Below are the code and all the weights of a small trained network. Each question names an input and a target symbol and asks about switching units off, where a switched-off unit gives its printed mean instead of its output.

import numpy as np


def w(rows, s, z=0):
    codes = np.array(rows[::2]) - 128.0
    scale = np.full(codes.shape[1], s)
    scale[-1] = z or s
    return codes * scale


def norm(h):
    return h / np.sqrt((h * h).mean(-1, keepdims=True) + 1e-5)


def f(y):
    return np.maximum(y, 0)


def softmax(a):
    e = np.exp(a - a.max(-1, keepdims=True))
    return e / e.sum(-1, keepdims=True)


def log_softmax(a):
    a = a - a.max(-1, keepdims=True)
    return a - np.log(np.exp(a).sum(-1, keepdims=True))


def net(x, mask):
    ids = ['αδεηθξπστφψ'.index(c) for c in x.split()]
    T = len(ids)
    res = E[ids] + P[:T]
    r = norm(res)
    for j in range(2):
        rows = slice(4 * j, 4 * j + 4)
        q, k, v = (r @ M[0][rows].T for M in (Q, K, V))
        z = softmax(np.where(np.tri(T) > 0, q @ k.T / 4**0.5, -1e9)) @ v
        o = O[0][rows]
        res = res + np.where(mask[j], z, o[:, -1]) @ o[:, :-1]
    y = f(norm(res) @ A[0][:, :-1].T + A[0][:, -1])
    res = res + np.where(mask[2:26], y, B[0][:, -1]) @ B[0][:, :-1]
    return log_softmax(norm(res)[-1] @ U[:, :-1].T + U[:, -1])


Q, K, V, O, A, B = {}, {}, {}, {}, {}, {}
E = w([
[93,86,179],'α',
[183,92,139],'δ',
[161,101,98],'ε',
[148,133,38],'η',
[124,149,172],'θ',
[196,77,112],'ξ',
[103,156,153],'π',
[64,183,126],'σ',
[141,111,121],'τ',
[129,249,113],'φ',
[95,118,90],'ψ',
],0.021)
P = w([
[237,200,118],'0',
[186,142,159],'1',
[197,146,130],'2',
[196,137,113],'3',
[194,119,93],'4',
[209,131,60],'5',
[204,119,71],'6',
[187,98,59],'7',
[198,113,67],'8',
[198,70,2],'9',
[126,62,137],'10',
],0.0038)
Q[0] = w([
[124,152,97],'h0',
[181,78,83],'h0',
[105,247,122],'h0',
[144,136,177],'h0',
[77,182,128],'h1',
[29,76,202],'h1',
[167,103,161],'h1',
[80,157,129],'h1',
],0.011)
K[0] = w([
[126,161,57],'h0',
[57,20,93],'h0',
[152,243,61],'h0',
[202,76,195],'h0',
[206,75,119],'h1',
[126,53,204],'h1',
[84,97,125],'h1',
[159,118,254],'h1',
],0.0076)
V[0] = w([
[121,22,169],'h0',
[59,109,105],'h0',
[89,149,75],'h0',
[126,163,131],'h0',
[234,104,88],'h1',
[255,193,124],'h1',
[114,175,169],'h1',
[83,215,104],'h1',
],0.0094)
O[0] = w([
[231,202,3,156],'h0',
[122,157,204,91],'h0',
[74,71,39,107],'h0',
[101,92,207,110],'h0',
[67,174,159,252],'h1',
[160,217,226,251],'h1',
[36,189,169,86],'h1',
[122,199,108,127],'h1',
],0.0043,0.0028)
A[0] = w([
[75,54,155,166],'n0',
[200,226,25,99],'n1',
[129,144,199,172],'n2',
[110,110,161,156],'n3',
[91,197,154,91],'n4',
[69,134,105,169],'n5',
[77,180,172,136],'n6',
[109,98,164,151],'n7',
[148,181,69,160],'n8',
[147,40,144,124],'n9',
[60,23,48,92],'n10',
[102,47,188,135],'n11',
[88,161,78,182],'n12',
[236,42,138,137],'n13',
[111,142,194,112],'n14',
[173,71,205,146],'n15',
[158,194,91,115],'n16',
[244,192,115,2],'n17',
[77,186,96,201],'n18',
[129,93,87,145],'n19',
[138,106,155,177],'n20',
[120,79,142,86],'n21',
[163,116,102,137],'n22',
[52,110,114,163],'n23',
],0.011,0.0045)
B[0] = w([
[131,126,69,171],'n0',
[51,91,121,253],'n1',
[163,4,32,175],'n2',
[194,130,13,152],'n3',
[116,167,77,163],'n4',
[201,23,139,161],'n5',
[26,84,50,175],'n6',
[167,133,33,153],'n7',
[115,205,167,202],'n8',
[113,175,128,173],'n9',
[189,123,91,194],'n10',
[110,252,64,166],'n11',
[107,60,222,174],'n12',
[92,154,125,255],'n13',
[219,74,141,161],'n14',
[167,190,174,185],'n15',
[16,181,145,180],'n16',
[136,125,103,204],'n17',
[131,27,185,181],'n18',
[161,128,174,179],'n19',
[128,150,87,160],'n20',
[87,128,83,140],'n21',
[112,45,101,183],'n22',
[244,183,147,163],'n23',
],0.0042,0.0078)
U = w([
[138,188,78,183],'α',
[156,34,215,127],'δ',
[143,233,101,21],'ε',
[41,56,203,102],'η',
[181,163,217,100],'θ',
[181,138,202,111],'ξ',
[46,167,191,103],'π',
[38,51,119,90],'σ',
[168,141,185,90],'τ',
[66,179,156,253],'φ',
[139,4,133,140],'ψ',
],0.011,0.0049)

Each question gives the input, a string of symbols that net reads in full, and the target symbol t.
The units are the heads (4 rows each of Q, K, V and O) and the neurons (one row each of A and B). Each row of codes is followed by its name. A weight is (code - 128) times the scale printed after its matrix; where a second scale follows, it is the last column's (O, A, B and U).
mask holds one flag per unit, heads first, then neurons. A switched-off unit (its flag False) gives its mean, the last column of its rows in O or B, instead of its output. The means were averaged over made-up inputs and are rounded, as every weight is.
A unit's drop is (log p(t) with every unit on - log p(t) with that unit switched off) / (log p(t) with every unit on - log p(t) with every unit switched off).
unit that matters most: the unit with the biggest drop
k most important neurons: the k neurons with the biggest drops, biggest first
which heads matter: for each layer, one digit per head in row order, 1 if its drop is at least 0.15 and else 0, layers parted by /
drop of u: that unit's drop, to one decimal
input η φ ξ α φ ψ τ ε α δ, target α: unit that matters most : h0
input ε φ τ, target φ: 2 most important neurons : (n16 n1)
input φ ε δ ψ π ε τ φ η, target σ: 2 most important neurons : (n1 n12)
input θ ξ ψ, target δ: which heads matter : 00
input π η θ η π ψ, target ψ: which heads matter : 10
input ψ ψ α π, target α: 2 most important neurons : (n11 n23)
input α ε δ α ψ σ, target σ: 2 most important neurons : (n6 n4)
input ξ ε ψ π, target ψ: 3 most important neurons : (n2 n14 n6)
input η π η φ τ, target φ: which heads matter : 01
input σ σ δ ξ ε σ τ ε τ, target σ: which heads matter : 01
input α α ξ τ α ε ε ξ π, target ψ: which heads matter : 00
input ψ η η η, target ψ: drop of h0 : 1.0
input τ η η, target σ: drop of h0 : 0.4
input α τ ξ δ ε δ η τ ε ε ε, target α: unit that matters most : n18
input ε ξ φ ψ σ ψ θ η η ψ η, target ψ: drop of h0 : 0.5
